Moves between nodes:
* | β σ α ω ε π
nb | cn fd hr jc pr hp
bm | bt lj qj dz ph bc
fc | qb zq pz bh jn gj
gj | fc rp cc ht bl none
ph | fd ql hp bm dz fm
pz | jb fc zq cj zt cc
bh | hp fm cj jn fc ht
hr | zp nb fd lg ft ql
jb | ft qb dz ql lj pz
lb | none zp cn fz zl fd
hm | none fz qn zc cn jc
zt | lj jn bc pz cj tq
cj | ql bh fm zt pz ff
bc | bm zt jn zq fm gr
rp | zq cc gj dn gr none
qn | none hm fz rl zp lg
fz | none qn hm zl lb bt
fd | lb hr nb bt bg ph
lj | lg qj bm jb ql zt
pr | zc bg ft nb jc qb
jc | hm bt lg pr nb qj
dn | fm ff ht gr rp none
qj | jc bm lj qb hp jn
zl | none rl zc lb fz bg
cc | pz gj rp ff tq none
rl | none zc zl zp qn ft
zc | none zl rl cn hm pr
ff | cj ht dn tq cc none
fm | ph cj bh bc zq dn
jn | qj bc zt fc bh bl
ql | hr hp ph lj jb cj
gr | bc tq bl rp dn none
dz | bg jb qb ph bm zq
lg | qn jc bt ft hr lj
ft | rl pr bg hr lg jb
zq | dz pz fc fm bc rp
qb | pr dz jb hp qj fc
tq | zt bl gr cc ff none
bl | jn gr tq gj ht none
cn | none lb zp hm zc nb
bt | fz lg jc bg fd bm
hp | nb ph ql qj qb bh
ht | bh dn ff bl gj none
bg | zl ft pr fd bt dz
zp | none cn lb qn rl hr

In the rows, zero is written as 75.

The rows follow the links: the fewer symbols apart two nodes are, the more alike their rows tend to be.

Each row is also shifted at random along 2 hidden directions that mean nothing.

Rows with their nodes:
66 73 84 78 71 76 60 67 78 85 73 73 69 80 85 69 61 71 78 75 65 81 79 76 87 75 84 73 58 83 71 82 78: lb
73 78 71 72 73 70 79 76 86 70 80 76 68 67 76 62 76 71 69 87 74 69 77 75 78 62 78 70 59 75 81 78 89: bt
108 62 91 77 68 90 81 78 79 73 86 97 73 83 70 72 84 81 85 77 84 80 64 74 82 73 63 77 84 80 63 74 69: ft
54 70 74 69 69 63 67 68 66 80 72 71 74 78 81 79 60 74 77 68 75 79 80 86 83 88 80 76 62 70 70 77 71: cn
73 80 69 68 79 67 72 72 73 83 63 59 86 61 69 77 64 75 71 76 71 68 73 82 65 81 88 74 83 73 77 69 83: jn
35 64 74 67 67 71 86 76 64 72 80 84 79 68 67 74 81 75 76 75 88 75 74 83 74 81 73 78 76 72 71 72 72: pr
100 86 71 79 77 73 74 79 86 81 70 70 75 73 73 82 72 83 79 72 79 69 63 72 64 75 76 81 84 76 81 71 84: zt
115 69 70 73 80 75 82 72 63 71 70 69 83 77 77 80 85 61 66 70 72 81 87 75 75 85 76 74 85 71 75 75 62: ht
29 75 64 71 69 69 75 77 73 71 77 73 66 76 84 70 76 71 74 73 76 77 84 66 86 75 75 72 51 76 87 87 79: fd
47 82 60 82 74 69 82 75 74 62 81 77 65 78 90 76 86 72 70 78 69 81 95 67 82 71 66 72 59 68 87 84 75: ph
65 75 73 72 79 61 72 69 64 78 64 70 82 76 82 84 71 72 69 72 73 81 90 81 73 88 78 68 66 71 76 71 67: hp
61 71 77 73 76 82 79 71 69 75 74 73 85 72 67 78 79 67 70 71 73 77 75 86 67 81 77 80 96 67 66 70 67: fc
99 71 65 79 75 72 78 70 64 70 74 74 76 80 82 82 78 67 67 63 71 80 85 81 76 86 74 77 80 62 75 78 65: bh
55 77 81 79 83 88 75 74 83 72 79 73 75 78 76 66 81 66 67 77 67 74 69 69 77 67 74 77 90 76 75 76 71: zq
100 61 92 81 70 86 65 73 79 81 82 90 74 87 71 74 71 86 86 72 79 79 62 79 81 74 73 77 78 82 60 74 70: rl
92 77 69 86 76 73 80 77 73 67 79 84 67 89 83 90 90 88 79 67 81 79 82 66 78 80 61 76 69 69 81 79 68: ql
109 71 86 78 81 95 83 76 77 62 83 81 80 78 73 64 93 58 66 79 68 79 76 70 80 65 71 78 97 77 73 78 67: rp
62 72 70 71 68 62 70 69 72 84 81 73 76 65 70 74 60 81 75 76 80 72 74 92 71 78 88 77 64 72 69 72 87: hm

The symbols that take the first to the second take the third to the fourth, perhaps in another order. What is the fourth?
Answer with the node's name.
59 71 77 75 72 71 64 80 74 85 63 75 71 82 79 80 67 85 86 65 82 78 72 66 82 86 72 70 56 83 80 78 75
to 69 72 68 75 73 72 77 75 73 67 80 78 64 79 87 65 80 66 72 70 74 78 83 69 91 74 73 74 58 74 81 89 71
as 70 74 90 81 78 87 75 73 77 71 82 84 75 81 76 65 81 68 70 87 68 79 74 71 79 61 74 72 81 82 70 73 72
to qb

37 78 75 80 75 81 82 76 81 65 87 86 72 78 73 71 88 71 70 86 72 75 76 74 77 61 70 76 79 73 76 80 75
to 94 73 89 85 75 87 72 76 81 77 77 91 79 81 68 82 81 86 82 80 80 81 65 70 70 69 67 74 88 81 65 72 68
as 116 72 78 75 72 75 72 77 79 81 76 81 75 72 69 74 69 89 82 78 82 72 62 74 75 72 76 76 69 81 75 74 84
to jc

53 73 61 67 68 57 80 70 74 71 89 80 72 64 70 77 74 84 75 81 85 73 77 95 73 77 78 81 66 62 74 74 88
to 49 68 91 71 71 82 71 78 76 81 74 77 77 73 73 60 69 70 73 81 70 75 70 73 84 66 81 73 74 85 72 76 78
as 101 86 80 77 83 78 66 74 86 83 69 60 80 70 74 62 64 67 69 81 59 68 71 71 71 60 89 74 84 81 78 72 82
to cc

79 70 72 76 73 76 75 74 73 69 79 79 65 81 86 65 80 67 72 71 71 79 87 68 92 76 75 74 58 78 76 88 74
to 69 65 104 72 74 85 60 78 79 97 62 79 82 76 70 73 57 84 88 72 77 80 56 70 75 77 84 67 74 97 67 66 73
as 30 72 87 69 77 73 71 69 67 87 64 71 88 69 70 80 67 75 72 80 76 76 73 83 65 79 83 70 78 79 70 62 72
to bm

78 80 74 78 69 72 72 71 85 75 89 79 67 71 78 66 67 77 76 84 75 70 72 82 84 62 81 78 62 76 74 77 90
to 53 80 63 70 74 66 85 78 84 64 87 79 65 67 74 65 82 75 70 87 81 67 80 74 77 62 74 76 61 73 84 87 91
as 70 78 67 75 70 68 82 77 87 69 85 85 65 75 71 81 75 94 85 78 88 71 71 82 77 75 69 85 62 70 78 79 89
to lg

84 69 68 76 74 63 80 70 61 69 79 79 76 80 82 87 86 70 67 75 76 86 93 81 77 85 71 75 71 64 71 77 63
to 32 79 47 85 76 63 91 82 74 54 82 85 58 80 82 94 98 93 83 68 91 79 86 68 74 79 50 81 59 60 95 84 77
as 98 75 84 84 79 94 74 77 79 79 77 80 79 83 72 80 79 81 80 71 75 77 63 72 70 74 70 78 99 81 69 71 68
to zq

77 65 79 64 69 67 67 66 62 86 66 71 78 77 82 75 64 69 75 69 74 80 82 80 82 88 86 67 60 77 70 75 68
to 75 66 100 76 70 88 57 67 79 89 76 76 81 79 75 58 55 68 77 77 62 79 64 81 84 70 91 68 74 93 62 72 75
as 46 85 72 68 76 57 65 75 74 92 60 63 85 62 71 83 60 79 69 83 75 70 78 87 60 80 87 69 69 78 81 62 85
to fd

52 77 75 83 76 81 85 82 79 68 81 90 73 82 69 85 88 91 84 78 87 76 72 71 69 70 60 78 80 76 76 71 73
to 101 81 74 72 80 71 72 71 75 83 69 64 88 64 71 76 66 70 68 76 72 70 75 86 64 78 88 76 85 73 73 66 78
as 83 85 79 78 77 72 67 80 84 87 65 71 76 70 72 86 67 93 81 80 80 72 66 73 62 72 76 72 68 86 82 65 86
to bh

78 79 96 74 83 93 65 77 75 83 61 65 84 77 73 63 68 60 66 74 62 73 68 62 71 69 86 65 93 91 73 73 68
to 55 77 67 85 79 87 89 76 80 56 89 82 69 78 74 66 94 69 71 77 73 73 77 73 80 65 65 83 92 63 77 83 73
as 72 84 62 66 81 65 85 79 71 73 68 65 80 59 67 78 84 73 71 77 80 69 79 75 63 78 77 75 83 68 84 68 77
to jn

81 65 67 67 69 67 80 70 62 68 80 78 73 77 81 79 79 70 71 69 81 82 89 86 83 87 72 76 63 68 72 80 65
to 98 75 71 80 70 73 77 76 83 72 88 86 68 76 72 79 72 91 87 78 82 73 67 83 78 73 68 83 68 76 75 78 85
as 99 79 75 85 79 83 66 77 78 78 66 67 72 86 83 86 71 81 83 62 72 81 73 66 75 87 72 74 77 76 77 77 71
to bm

126 76 67 73 77 72 81 68 73 71 81 71 83 68 68 77 79 70 66 79 74 72 77 92 66 76 76 80 89 66 69 70 77
to 47 77 67 71 77 65 69 69 67 83 56 54 83 74 81 82 63 69 74 60 67 78 82 75 71 92 83 72 74 68 79 71 70
as 65 73 76 59 72 61 67 76 73 87 66 66 81 61 69 73 58 75 74 83 80 65 70 85 70 79 93 69 65 83 74 68 83
to nb

87 79 62 81 82 74 90 84 75 60 74 75 70 83 78 88 94 75 78 66 83 75 82 63 75 80 58 78 77 65 90 83 69
to 99 85 77 72 83 78 72 79 81 77 68 64 80 68 74 63 74 65 68 81 65 69 74 64 71 64 84 70 80 79 81 71 82
as 66 78 94 76 82 89 66 84 80 89 54 69 83 76 69 80 67 77 80 71 74 73 62 60 66 79 80 69 94 91 76 68 70
to dn

62 70 71 76 78 76 87 73 70 66 85 76 80 72 66 80 88 70 69 75 80 77 80 86 69 78 68 86 95 62 71 74 67
to 76 86 55 80 78 68 92 82 86 63 86 77 65 69 70 86 87 91 80 75 85 67 70 75 68 72 61 89 79 63 89 80 87
as 84 60 81 73 67 76 79 68 68 73 93 86 77 78 70 70 77 75 79 79 79 80 73 92 81 78 74 81 81 71 57 72 67
to qn

